Here is a tiny trained network, its code and every weight. The questions are about switching its units off for an input and a class, where a switched-off unit gives its printed mean instead of its output.

import numpy as np


def w(rows, s, z=0):
    codes = np.array(rows[::2]) - 128.0
    scale = np.full(codes.shape[1], s)
    scale[-1] = z or s
    return codes * scale


def f(y):
    return y / 2 * (1 + np.tanh(0.7978845608 * (y + 0.044715 * y**3)))


def log_softmax(a):
    a = a - a.max(-1, keepdims=True)
    return a - np.log(np.exp(a).sum(-1, keepdims=True))


def net(x, mask):
    res = np.array(x, float).reshape(1, 6) / 4 @ E
    y = f(res @ A[0][:, :-1].T + A[0][:, -1])
    res = res + np.where(mask, y, B[0][:, -1]) @ B[0][:, :-1]
    return log_softmax(res[-1] @ U[:, :-1].T + U[:, -1])


A, B = {}, {}
E = w([
[84,113,188,159,105,125,48,28,183,117,80],'x0',
[167,109,101,36,161,63,73,153,112,39,150],'x1',
[167,100,78,158,15,100,122,113,122,115,101],'x2',
[64,123,177,116,87,41,147,108,205,139,253],'x3',
[102,52,74,109,200,190,65,136,149,136,125],'x4',
[173,165,184,174,97,104,121,63,58,113,139],'x5',
],0.0064)
A[0] = w([
[142,208,240,77,181,89,102,86,111,84,170,182],'neuron 0',
[198,121,44,95,178,201,150,202,56,134,87,149],'neuron 1',
[111,133,103,155,59,84,232,173,127,173,202,208],'neuron 2',
[14,112,172,169,167,213,120,98,199,250,130,186],'neuron 3',
[24,8,132,70,161,62,54,112,194,54,236,253],'neuron 4',
[52,78,80,34,238,193,53,170,215,109,77,154],'neuron 5',
[249,217,174,144,89,104,174,123,24,85,108,158],'neuron 6',
[99,71,137,189,44,101,40,15,147,103,87,222],'neuron 7',
[175,99,15,56,252,191,78,231,112,101,64,196],'neuron 8',
[75,126,86,51,82,69,204,235,216,134,201,190],'neuron 9',
[21,119,155,180,157,222,125,92,178,226,121,190],'neuron 10',
],0.0046,0.0043)
B[0] = w([
[75,161,206,109,198,42,123,113,128,85,174,181],'neuron 0',
[185,55,35,156,105,191,180,189,43,124,189,195],'neuron 1',
[151,217,115,85,180,146,128,173,169,184,139,198],'neuron 2',
[183,219,156,203,167,140,166,184,137,223,70,205],'neuron 3',
[183,190,138,79,143,98,90,123,240,162,159,254],'neuron 4',
[57,188,50,114,126,212,35,128,96,132,182,221],'neuron 5',
[93,182,155,241,125,145,101,96,58,159,134,202],'neuron 6',
[216,125,159,138,83,97,95,75,210,117,92,227],'neuron 7',
[108,51,3,107,95,234,55,173,58,73,230,238],'neuron 8',
[201,161,140,80,227,117,186,218,216,166,75,206],'neuron 9',
[195,195,151,212,163,138,178,181,149,230,53,200],'neuron 10',
],0.0059,0.0068)
U = w([
[113,185,110,160,118,157,107,137,107,173,138,148],'0',
[2,13,142,67,114,108,223,79,134,106,91,2],'1',
[143,42,90,144,105,161,149,154,54,102,161,109],'2',
[139,125,155,87,112,76,90,73,198,111,173,141],'3',
[150,96,141,166,49,125,103,56,135,92,48,124],'4',
[171,173,172,134,176,100,209,180,179,189,79,142],'5',
[55,153,193,148,158,80,135,81,70,78,155,114],'6',
[103,89,98,42,149,142,99,161,128,59,163,125],'7',
],0.0075,0.007)

Each question gives the input, the list of numbers given to net, and the class t.
The units are the neurons (one row each of A and B). Each row of codes is followed by its name. A weight is (code - 128) times the scale printed after its matrix; where a second scale follows, it is the last column's (A, B and U).
mask holds one flag per neuron, in row order. A switched-off neuron (its flag False) gives its mean, the last column of its row in B, instead of its output. The means were averaged over made-up inputs and are rounded, as every weight is.
A unit's drop is (log p(t) with every unit on - log p(t) with that unit switched off) / (log p(t) with every unit on - log p(t) with every unit switched off).
The circuit of an input: a set's keep is (log p(t) with only the set's units on - log p(t) with every unit switched off) / (log p(t) with every unit on - log p(t) with every unit switched off). Starting from all 11 units, units are removed one at a time, each time the one whose removal leaves the highest keep (on an exact tie, the one counted first), for as long as the keep stays at least 0.8.
circuit, biggest first: the units of the circuit, biggest drop first
most important unit: the unit with the biggest drop
k most important neurons: the k neurons with the biggest drops, biggest first
drop when u is switched off: that unit's drop, to one decimal
input [1,7,-4,3,-7,4], class 6: 2 most important neurons -> neuron 0; neuron 6
input [-8,5,-8,-2,4,7], class 2: circuit, biggest first -> neuron 1; neuron 8
input [6,-5,0,-2,6,5], class 5: circuit, biggest first -> neuron 10; neuron 8
input [-4,-1,-2,8,4,-7], class 5: most important unit -> neuron 9
input [-7,4,0,-1,2,6], class 2: circuit, biggest first -> neuron 1; neuron 4; neuron 8
input [-2,-1,6,-8,4,7], class 2: circuit, biggest first -> neuron 1; neuron 8
input [-4,-6,3,-3,1,-8], class 2: circuit, biggest first -> neuron 8; neuron 1
input [5,2,-8,0,-3,8], class 6: circuit, biggest first -> neuron 0; neuron 9
input [-7,-7,-3,-4,4,2], class 2: circuit, biggest first -> neuron 1; neuron 8
input [-1,1,4,-5,-5,3], class 4: 2 most important neurons -> neuron 8; neuron 5
input [-4,-2,-6,-1,6,8], class 2: drop when neuron 4 is switched off -> 0.2
input [-7,7,-6,-2,-6,-1], class 7: drop when neuron 8 is switched off -> 0.3
input [-7,-3,-6,-6,-3,-4], class 2: drop when neuron 8 is switched off -> 0.1
input [-3,4,-2,-7,-1,8], class 2: most important unit -> neuron 1
